Below is a small trained network, with its code and all its weights. Each question gives an input and a class and asks what happens when units are switched off, that is, made to give their printed mean instead of their output.

import numpy as np


def w(rows, s, z=0):
    codes = np.array(rows[::2]) - 128.0
    scale = np.full(codes.shape[1], s)
    scale[-1] = z or s
    return codes * scale


def f(y):
    return y / 2 * (1 + np.tanh(0.7978845608 * (y + 0.044715 * y**3)))


def log_softmax(a):
    a = a - a.max(-1, keepdims=True)
    return a - np.log(np.exp(a).sum(-1, keepdims=True))


def net(x, mask):
    res = np.array(x, float).reshape(1, 6) / 4 @ E
    y = f(res @ A[0][:, :-1].T + A[0][:, -1])
    res = res + np.where(mask, y, B[0][:, -1]) @ B[0][:, :-1]
    return log_softmax(res[-1] @ U[:, :-1].T + U[:, -1])


A, B = {}, {}
E = w([
[89,139,39,62,26,46,97,138,213,121,109,43],'x0',
[108,107,184,138,139,152,95,112,154,146,126,76],'x1',
[110,151,174,69,255,124,249,191,233,185,137,64],'x2',
[21,48,26,85,240,48,87,50,68,135,139,196],'x3',
[211,79,91,207,169,86,89,165,165,195,73,88],'x4',
[143,209,145,166,142,15,177,74,44,117,108,46],'x5',
],0.0094)
A[0] = w([
[106,141,59,75,81,106,117,125,215,123,64,87,42],'N0',
[105,95,153,93,109,171,93,188,180,158,194,160,176],'N1',
[44,85,63,132,169,124,175,104,92,198,138,122,1],'N2',
[2,153,176,60,101,155,179,90,108,58,208,133,35],'N3',
[94,77,108,77,189,72,42,110,111,127,180,151,63],'N4',
[170,102,100,188,211,72,60,170,171,136,75,118,82],'N5',
[174,112,169,145,209,158,161,119,79,148,131,166,44],'N6',
[95,150,145,83,222,107,202,210,171,149,132,110,54],'N7',
[82,150,93,92,101,56,102,134,159,125,152,80,54],'N8',
[120,85,115,67,128,170,96,164,161,128,114,166,37],'N9',
[96,200,183,137,154,46,144,114,52,121,118,47,84],'N10',
],0.0086,0.0033)
B[0] = w([
[107,84,209,152,72,38,149,99,169,139,230,171,202],'N0',
[136,155,110,68,114,124,123,145,139,160,59,192,201],'N1',
[146,164,187,122,88,143,129,200,164,132,129,99,200],'N2',
[137,65,61,164,93,254,182,115,174,152,112,81,243],'N3',
[147,190,169,82,91,164,118,217,143,88,125,69,226],'N4',
[82,105,80,200,128,216,205,99,174,119,118,84,194],'N5',
[105,108,192,79,128,162,171,92,106,152,240,186,209],'N6',
[97,113,133,163,65,133,34,76,68,24,84,106,248],'N7',
[129,84,178,75,156,104,126,92,57,195,161,123,191],'N8',
[91,111,132,97,189,100,114,101,112,209,30,242,173],'N9',
[126,166,89,100,151,34,122,140,164,174,48,218,236],'N10',
],0.0091,0.013)
U = w([
[97,97,189,109,147,99,137,92,107,159,230,162,3],'0',
[93,175,97,105,179,88,105,131,136,173,59,180,146],'1',
[151,216,183,115,90,129,121,232,160,104,134,90,165],'2',
[97,88,46,158,138,147,182,111,155,133,130,90,112],'3',
[89,115,118,147,104,112,9,85,75,32,113,133,221],'4',
],0.012,0.0031)

Each question gives the input, the list of numbers given to net, and the class t.
The units are the neurons (one row each of A and B). Each row of codes is followed by its name. A weight is (code - 128) times the scale printed after its matrix; where a second scale follows, it is the last column's (A, B and U).
mask holds one flag per neuron, in row order. A switched-off neuron (its flag False) gives its mean, the last column of its row in B, instead of its output. The means were averaged over made-up inputs and are rounded, as every weight is.
A unit's drop is (log p(t) with every unit on - log p(t) with that unit switched off) / (log p(t) with every unit on - log p(t) with every unit switched off).
The circuit of an input: a set's keep is (log p(t) with only the set's units on - log p(t) with every unit switched off) / (log p(t) with every unit on - log p(t) with every unit switched off). Starting from all 11 units, units are removed one at a time, each time the one whose removal leaves the highest keep (on an exact tie, the one counted first), for as long as the keep stays at least 0.8.
circuit, biggest first: the units of the circuit, biggest drop first
top k neurons: the k neurons with the biggest drops, biggest first
drop when u is switched off: that unit's drop, to one decimal
input [3,4,-4,8,-7,6], class 2: circuit, biggest first => (N4 N2)
input [-5,-3,-7,8,8,-8], class 1: top 2 neurons => (N9 N3)
input [3,-3,-3,-1,-3,4], class 1: top 3 neurons => (N7 N6 N10)
input [-7,3,-6,-1,-5,2], class 0: top neuron => (N7)
input [6,1,-2,0,-7,7], class 1: top 3 neurons => (N10 N6 N5)
input [6,0,3,-3,-8,-1], class 3: top 2 neurons => (N3 N6)
input [-1,4,1,8,4,4], class 2: top 2 neurons => (N4 N2)
input [6,2,1,3,-3,-8], class 1: top 3 neurons => (N9 N1 N6)
input [-2,-7,5,-4,5,1], class 3: top 2 neurons => (N5 N4)
input [-2,-6,-6,-6,-7,6], class 3: circuit, biggest first => (N3 N7 N4)
input [7,6,6,0,1,0], class 0: top 2 neurons => (N0 N8)
input [5,4,6,-3,-6,-3], class 3: top 3 neurons => (N3 N6 N4)
input [0,-3,8,-4,8,2], class 3: top 2 neurons => (N5 N4)
input [-6,4,7,8,0,7], class 2: circuit, biggest first => (N2)
input [2,2,-5,-7,-5,-8], class 1: top 2 neurons => (N9 N1)
input [4,3,7,3,-8,3], class 3: drop when N3 is switched off => 5.3
input [2,-7,-3,2,6,2], class 3: drop when N5 is switched off => 0.4
input [-5,-1,-3,0,5,-5], class 0: drop when N4 is switched off => 0.1
